Here is a tiny trained network, its code and every weight. The questions are about switching its units off for an input and a class, where a switched-off unit gives its printed mean instead of its output.

import numpy as np


def w(rows, s, z=0):
    codes = np.array(rows[::2]) - 128.0
    scale = np.full(codes.shape[1], s)
    scale[-1] = z or s
    return codes * scale


def norm(h):
    return h / np.sqrt((h * h).mean(-1, keepdims=True) + 1e-5)


def f(y):
    return np.maximum(y, 0)


def log_softmax(a):
    a = a - a.max(-1, keepdims=True)
    return a - np.log(np.exp(a).sum(-1, keepdims=True))


def net(x, mask):
    res = np.array(x, float).reshape(1, 8) / 4 @ E
    u = 0
    for l in range(3):
        y = f(norm(res) @ A[l][:, :-1].T + A[l][:, -1])
        res = res + np.where(mask[u : u + 13], y, B[l][:, -1]) @ B[l][:, :-1]
        u += 13
    return log_softmax(norm(res)[-1] @ U[:, :-1].T + U[:, -1])


A, B = {}, {}
E = w([
[129,126,128,128,129,128,127],'x0',
[92,145,96,193,141,88,42],'x1',
[143,163,6,77,112,146,121],'x2',
[126,127,128,128,126,129,128],'x3',
[127,129,129,128,128,129,128],'x4',
[127,129,128,128,128,129,128],'x5',
[170,111,130,225,105,184,149],'x6',
[129,127,128,128,128,127,128],'x7',
],0.014)
A[0] = w([
[177,153,143,187,138,86,171,91],'0.n0',
[48,132,180,212,149,64,86,114],'0.n1',
[114,116,176,78,150,127,141,18],'0.n2',
[127,152,97,165,96,184,173,89],'0.n3',
[138,137,114,143,107,85,136,57],'0.n4',
[46,117,147,51,134,140,90,193],'0.n5',
[166,90,183,227,146,167,144,98],'0.n6',
[106,141,109,195,98,62,21,153],'0.n7',
[130,112,254,76,124,129,178,66],'0.n8',
[87,95,212,172,162,99,88,126],'0.n9',
[135,115,230,97,167,56,108,86],'0.n10',
[150,89,138,212,136,165,152,76],'0.n11',
[108,181,97,249,168,189,102,2],'0.n12',
],0.0088,0.006)
B[0] = w([
[106,105,162,77,101,167,116,154],'0.n0',
[197,171,215,83,164,117,115,241],'0.n1',
[82,108,45,196,102,107,166,149],'0.n2',
[181,153,151,86,152,147,164,168],'0.n3',
[158,144,103,120,138,141,106,128],'0.n4',
[164,179,131,106,120,46,164,228],'0.n5',
[32,132,187,111,103,126,113,220],'0.n6',
[146,110,109,117,189,65,39,254],'0.n7',
[1,67,93,188,181,84,168,224],'0.n8',
[204,165,169,40,78,44,137,235],'0.n9',
[159,178,117,178,145,46,185,216],'0.n10',
[32,145,122,97,73,160,85,185],'0.n11',
[151,51,108,186,65,82,145,180],'0.n12',
],0.0082,0.0075)
A[1] = w([
[121,72,47,241,123,148,96,35],'1.n0',
[127,137,38,79,87,176,166,149],'1.n1',
[166,78,122,152,65,155,94,128],'1.n2',
[92,135,118,97,143,146,188,57],'1.n3',
[144,165,160,129,102,86,115,119],'1.n4',
[136,142,175,88,151,159,100,47],'1.n5',
[162,128,185,134,124,163,73,29],'1.n6',
[106,93,240,161,123,106,168,196],'1.n7',
[111,106,122,100,194,136,51,112],'1.n8',
[115,151,138,71,122,113,160,53],'1.n9',
[110,192,112,137,195,89,66,142],'1.n10',
[170,164,76,100,157,97,100,178],'1.n11',
[189,164,128,158,120,250,161,2],'1.n12',
],0.013,0.0055)
B[1] = w([
[196,192,249,67,168,80,123,160],'1.n0',
[154,135,138,125,129,61,33,191],'1.n1',
[147,124,134,92,126,79,151,157],'1.n2',
[166,115,178,163,124,117,119,156],'1.n3',
[142,68,114,177,127,129,148,185],'1.n4',
[123,100,106,140,123,118,144,133],'1.n5',
[111,120,74,214,125,61,138,141],'1.n6',
[112,149,42,95,108,203,102,252],'1.n7',
[46,114,143,109,156,178,171,164],'1.n8',
[185,121,161,158,160,150,143,161],'1.n9',
[138,143,108,150,83,235,130,218],'1.n10',
[101,140,163,115,150,199,130,221],'1.n11',
[62,80,43,153,82,80,146,153],'1.n12',
],0.012)
A[2] = w([
[102,109,63,106,143,83,147,94],'2.n0',
[131,162,194,158,103,133,99,137],'2.n1',
[116,74,98,136,96,75,27,69],'2.n2',
[113,141,153,160,109,112,81,125],'2.n3',
[192,134,168,113,222,89,113,96],'2.n4',
[164,113,125,147,128,129,135,38],'2.n5',
[167,105,89,201,66,96,111,78],'2.n6',
[106,132,91,50,124,80,169,89],'2.n7',
[185,159,179,94,168,77,84,86],'2.n8',
[156,78,208,155,102,113,142,151],'2.n9',
[126,199,108,89,122,149,99,39],'2.n10',
[107,159,72,146,180,129,68,137],'2.n11',
[90,153,113,147,193,89,249,3],'2.n12',
],0.013,0.0047)
B[2] = w([
[151,83,180,162,91,79,72,167],'2.n0',
[203,78,99,116,163,110,170,198],'2.n1',
[133,61,102,239,95,79,193,193],'2.n2',
[165,141,118,83,149,65,147,177],'2.n3',
[156,170,210,96,188,182,73,229],'2.n4',
[148,138,105,108,138,109,147,129],'2.n5',
[109,56,96,175,162,68,172,168],'2.n6',
[183,75,140,233,124,113,135,190],'2.n7',
[204,187,176,139,213,186,110,255],'2.n8',
[92,125,42,66,82,95,122,163],'2.n9',
[109,99,165,161,93,57,198,191],'2.n10',
[67,113,146,111,101,155,205,195],'2.n11',
[155,33,1,201,27,37,94,195],'2.n12',
],0.0087,0.0092)
U = w([
[163,52,55,199,76,51,138,43],'0',
[216,186,185,105,194,142,99,115],'1',
[4,145,86,87,96,243,139,253],'2',
],0.015,0.0013)

Each question gives the input, the list of numbers given to net, and the class t.
The units are the neurons (one row each of A and B). Each row of codes is followed by its name. A weight is (code - 128) times the scale printed after its matrix; where a second scale follows, it is the last column's (A, B and U).
mask holds one flag per neuron, layer by layer. A switched-off neuron (its flag False) gives its mean, the last column of its row in B, instead of its output. The means were averaged over made-up inputs and are rounded, as every weight is.
A unit's drop is (log p(t) with every unit on - log p(t) with that unit switched off) / (log p(t) with every unit on - log p(t) with every unit switched off).
The circuit of an input: a set's keep is (log p(t) with only the set's units on - log p(t) with every unit switched off) / (log p(t) with every unit on - log p(t) with every unit switched off). Starting from the 12 units with the biggest drops (on a tie, the unit counted first), units are removed one at a time, each time the one whose removal leaves the highest keep (on an exact tie, the one counted first), for as long as the keep stays at least 0.8.
circuit, biggest first: the units of the circuit, biggest drop first
unit that matters most: the unit with the biggest drop
top k neurons: the k neurons with the biggest drops, biggest first
top k neurons in layer l: the k neurons of layer l with the biggest drops, biggest first
drop of u: that unit's drop, to one decimal
input [4,0,-8,4,0,1,2,-4], class 2: unit that matters most => 1.n1
input [8,1,-7,2,-1,-2,2,-4], class 0: top 2 neurons => 0.n9, 1.n11
input [8,5,4,-4,-6,6,1,-4], class 1: top 4 neurons => 1.n0, 1.n7, 0.n12, 0.n9
input [5,8,8,8,8,-3,1,0], class 1: circuit, biggest first => 1.n0, 0.n9
input [-4,5,0,-3,-3,-3,-1,0], class 1: top 3 neurons => 1.n7, 0.n1, 0.n8
input [7,4,1,8,-4,0,1,5], class 1: top 3 neurons => 1.n7, 0.n12, 0.n6
input [-4,0,-5,1,-6,4,-4,-8], class 0: top 3 neurons => 0.n8, 2.n12, 1.n1
input [-1,0,-4,-7,0,-4,0,-7], class 0: top 4 neurons => 0.n9, 1.n11, 0.n8, 0.n10
input [-8,1,8,1,1,-3,6,2], class 1: top 2 neurons in layer 1 => 1.n0, 1.n7
input [7,-7,-2,-6,-6,2,-1,0], class 0: top 2 neurons => 0.n8, 1.n10
input [-2,8,0,-7,-3,7,-4,-5], class 1: top 3 neurons => 0.n1, 1.n7, 0.n8
input [7,1,-8,-8,0,6,2,7], class 0: top 3 neurons in layer 1 => 1.n11, 1.n8, 1.n10
input [-5,0,-7,5,-7,-2,-8,8], class 0: top 3 neurons in layer 0 => 0.n8, 0.n10, 0.n2
input [-8,5,5,-8,2,0,1,-3], class 1: top 2 neurons => 1.n0, 1.n7
input [6,-1,-6,-6,3,3,0,-2], class 0: top 2 neurons in layer 1 => 1.n10, 1.n11
input [5,4,7,-4,-8,5,3,5], class 1: drop of 1.n0 => 3.0
input [-4,7,8,-6,-7,6,4,-1], class 1: drop of 1.n0 => 2.4
input [0,6,7,-8,0,8,6,4], class 1: drop of 1.n0 => 2.6
